Here is a tiny trained network, its code and every weight. The questions are about switching its units off for an input and a class, where a switched-off unit gives its printed mean instead of its output.

import numpy as np


def w(rows, s, z=0):
    codes = np.array(rows[::2]) - 128.0
    scale = np.full(codes.shape[1], s)
    scale[-1] = z or s
    return codes * scale


def norm(h):
    return h / np.sqrt((h * h).mean(-1, keepdims=True) + 1e-5)


def f(y):
    return np.maximum(y, 0)


def log_softmax(a):
    a = a - a.max(-1, keepdims=True)
    return a - np.log(np.exp(a).sum(-1, keepdims=True))


def net(x, mask):
    res = np.array(x, float).reshape(1, 4) / 4 @ E
    u = 0
    for l in range(3):
        y = f(norm(res) @ A[l][:, :-1].T + A[l][:, -1])
        res = res + np.where(mask[u : u + 11], y, B[l][:, -1]) @ B[l][:, :-1]
        u += 11
    return log_softmax(norm(res)[-1] @ U[:, :-1].T + U[:, -1])


A, B = {}, {}
E = w([
[161,130,86,99,67,60,133,200,90],'x0',
[182,85,115,175,202,42,127,118,212],'x1',
[225,185,135,123,97,151,144,59,98],'x2',
[142,48,255,142,79,169,214,152,143],'x3',
],0.0084)
A[0] = w([
[137,191,164,127,110,132,102,83,55,88],'0.n0',
[140,71,90,137,76,178,158,118,166,2],'0.n1',
[56,119,204,74,158,88,121,228,135,35],'0.n2',
[187,82,128,164,73,3,161,169,8,19],'0.n3',
[153,89,194,158,101,162,97,112,142,90],'0.n4',
[154,118,71,82,86,97,140,195,112,49],'0.n5',
[177,131,170,185,194,54,177,171,165,110],'0.n6',
[152,53,193,62,22,44,107,101,152,64],'0.n7',
[152,98,163,129,168,73,110,139,72,79],'0.n8',
[168,176,189,115,103,107,96,179,135,102],'0.n9',
[102,70,130,2,85,218,97,170,86,104],'0.n10',
],0.0074,0.0036)
B[0] = w([
[124,68,111,161,117,82,79,148,143,214],'0.n0',
[110,160,178,134,153,108,177,167,122,138],'0.n1',
[114,44,128,137,141,126,57,145,46,210],'0.n2',
[127,89,100,35,117,153,129,73,160,235],'0.n3',
[142,185,114,73,159,122,112,156,106,202],'0.n4',
[83,102,129,96,142,128,149,123,162,197],'0.n5',
[159,155,63,188,100,152,160,164,155,253],'0.n6',
[103,183,189,119,190,61,90,126,156,212],'0.n7',
[130,129,156,122,154,137,149,67,189,152],'0.n8',
[94,91,98,93,101,80,189,113,92,165],'0.n9',
[147,143,68,215,86,95,162,130,254,248],'0.n10',
],0.0084,0.0047)
A[1] = w([
[119,107,174,134,158,194,108,85,168,17],'1.n0',
[161,127,126,175,137,97,150,141,171,2],'1.n1',
[246,115,147,110,82,77,147,68,103,70],'1.n2',
[104,137,130,169,178,194,114,76,159,7],'1.n3',
[77,166,119,145,52,200,128,130,80,63],'1.n4',
[116,88,173,116,141,69,174,147,91,185],'1.n5',
[136,145,142,180,152,136,164,90,52,71],'1.n6',
[173,117,105,142,155,112,128,114,163,44],'1.n7',
[85,144,149,90,48,81,86,130,124,69],'1.n8',
[115,145,167,137,164,142,145,115,126,60],'1.n9',
[108,134,210,106,93,113,147,176,167,169],'1.n10',
],0.011,0.0016)
B[1] = w([
[135,141,52,42,122,155,89,147,158,210],'1.n0',
[160,111,128,144,41,166,142,126,172,219],'1.n1',
[25,72,130,159,137,255,63,89,77,255],'1.n2',
[78,83,52,29,116,94,141,147,127,240],'1.n3',
[131,68,156,214,113,39,238,64,200,204],'1.n4',
[159,141,137,95,133,210,142,127,84,194],'1.n5',
[26,79,138,102,56,219,95,125,129,154],'1.n6',
[125,128,158,154,63,87,110,98,186,223],'1.n7',
[142,117,92,137,185,123,90,78,211,203],'1.n8',
[197,102,125,69,154,111,186,171,63,158],'1.n9',
[207,232,103,125,192,126,136,148,118,236],'1.n10',
],0.0076,0.0058)
A[2] = w([
[160,185,211,136,174,229,142,207,99,39],'2.n0',
[195,36,118,1,91,144,106,113,159,81],'2.n1',
[58,38,148,190,121,166,116,132,27,192],'2.n2',
[88,39,146,189,149,103,92,217,108,1],'2.n3',
[97,125,112,123,191,114,96,231,169,127],'2.n4',
[34,194,149,170,68,69,220,131,74,172],'2.n5',
[23,212,107,190,166,118,12,85,122,75],'2.n6',
[188,113,166,142,93,177,115,156,227,2],'2.n7',
[87,65,136,178,187,193,114,129,110,209],'2.n8',
[135,108,162,3,110,121,177,114,159,164],'2.n9',
[77,212,53,127,144,38,48,139,182,168],'2.n10',
],0.0077,0.0011)
B[2] = w([
[192,226,182,92,150,24,70,108,37,166],'2.n0',
[31,102,30,137,172,136,159,236,130,245],'2.n1',
[99,136,217,186,150,207,44,147,132,162],'2.n2',
[131,105,149,163,110,240,73,10,106,170],'2.n3',
[127,171,157,135,63,185,28,76,103,202],'2.n4',
[244,64,141,165,95,54,90,154,205,145],'2.n5',
[241,106,221,112,94,93,150,245,98,198],'2.n6',
[142,112,182,140,105,1,215,76,95,217],'2.n7',
[143,145,158,174,104,146,76,119,46,174],'2.n8',
[84,190,52,97,188,87,89,190,117,199],'2.n9',
[130,163,216,114,164,168,218,105,75,254],'2.n10',
],0.0069,0.0078)
U = w([
[133,121,110,221,87,95,180,79,233,53],'0',
[44,145,39,19,179,161,123,159,134,255],'1',
[190,235,205,76,172,112,150,151,39,37],'2',
[98,112,154,184,102,237,6,78,83,164],'3',
],0.013,0.0009)

Each question gives the input, the list of numbers given to net, and the class t.
The units are the neurons (one row each of A and B). Each row of codes is followed by its name. A weight is (code - 128) times the scale printed after its matrix; where a second scale follows, it is the last column's (A, B and U).
mask holds one flag per neuron, layer by layer. A switched-off neuron (its flag False) gives its mean, the last column of its row in B, instead of its output. The means were averaged over made-up inputs and are rounded, as every weight is.
A unit's drop is (log p(t) with every unit on - log p(t) with that unit switched off) / (log p(t) with every unit on - log p(t) with every unit switched off).
The circuit of an input: a set's keep is (log p(t) with only the set's units on - log p(t) with every unit switched off) / (log p(t) with every unit on - log p(t) with every unit switched off). Starting from the 12 units with the biggest drops (on a tie, the unit counted first), units are removed one at a time, each time the one whose removal leaves the highest keep (on an exact tie, the one counted first), for as long as the keep stays at least 0.8.
circuit, biggest first: the units of the circuit, biggest drop first
k most important neurons: the k neurons with the biggest drops, biggest first
k most important neurons of layer l: the k neurons of layer l with the biggest drops, biggest first
input [-3,7,-3,8], class 2: 2 most important neurons of layer 0 -> (0.n10, 0.n4)
input [-1,-3,-6,-5], class 3: most important neuron of layer 0 -> (0.n2)
input [4,-6,-7,-6], class 3: 3 most important neurons of layer 0 -> (0.n2, 0.n6, 0.n7)
input [5,-4,-6,2], class 3: circuit, biggest first -> (0.n2, 2.n3)
input [6,-6,7,0], class 3: 2 most important neurons -> (1.n2, 0.n6)
input [1,5,-6,3], class 3: 3 most important neurons -> (0.n2, 0.n10, 2.n3)
input [-2,-6,-7,-8], class 2: circuit, biggest first -> (2.n6, 2.n10)
input [-6,2,-2,-7], class 2: 2 most important neurons -> (2.n10, 2.n6)
input [1,4,7,7], class 2: 2 most important neurons -> (0.n7, 2.n0)
input [-6,0,8,-8], class 2: 2 most important neurons of layer 0 -> (0.n3, 0.n2)
input [-8,6,-7,1], class 1: 4 most important neurons -> (1.n3, 0.n10, 1.n0, 1.n2)
input [3,3,5,-2], class 3: 2 most important neurons -> (1.n2, 0.n10)
input [-7,-8,-5,3], class 0: 2 most important neurons -> (1.n4, 0.n10)
input [-5,-4,2,-6], class 2: circuit, biggest first -> (2.n6)
input [-4,-4,-1,0], class 0: 2 most important neurons -> (0.n10, 0.n3)
input [-5,-8,7,2], class 0: 2 most important neurons -> (1.n4, 0.n10)
input [2,-8,8,-7], class 0: 2 most important neurons -> (1.n4, 0.n7)
input [-3,5,6,-6], class 2: 4 most important neurons -> (2.n6, 0.n10, 1.n4, 2.n10)
input [2,-6,6,-8], class 2: 2 most important neurons -> (2.n6, 2.n10)
input [-2,-1,-7,5], class 3: circuit, biggest first -> (2.n3)
input [-8,3,7,7], class 1: 2 most important neurons of layer 1 -> (1.n0, 1.n3)
input [-6,7,-8,-8], class 2: 3 most important neurons of layer 2 -> (2.n10, 2.n6, 2.n1)
input [4,-6,7,0], class 3: 2 most important neurons of layer 0 -> (0.n6, 0.n0)
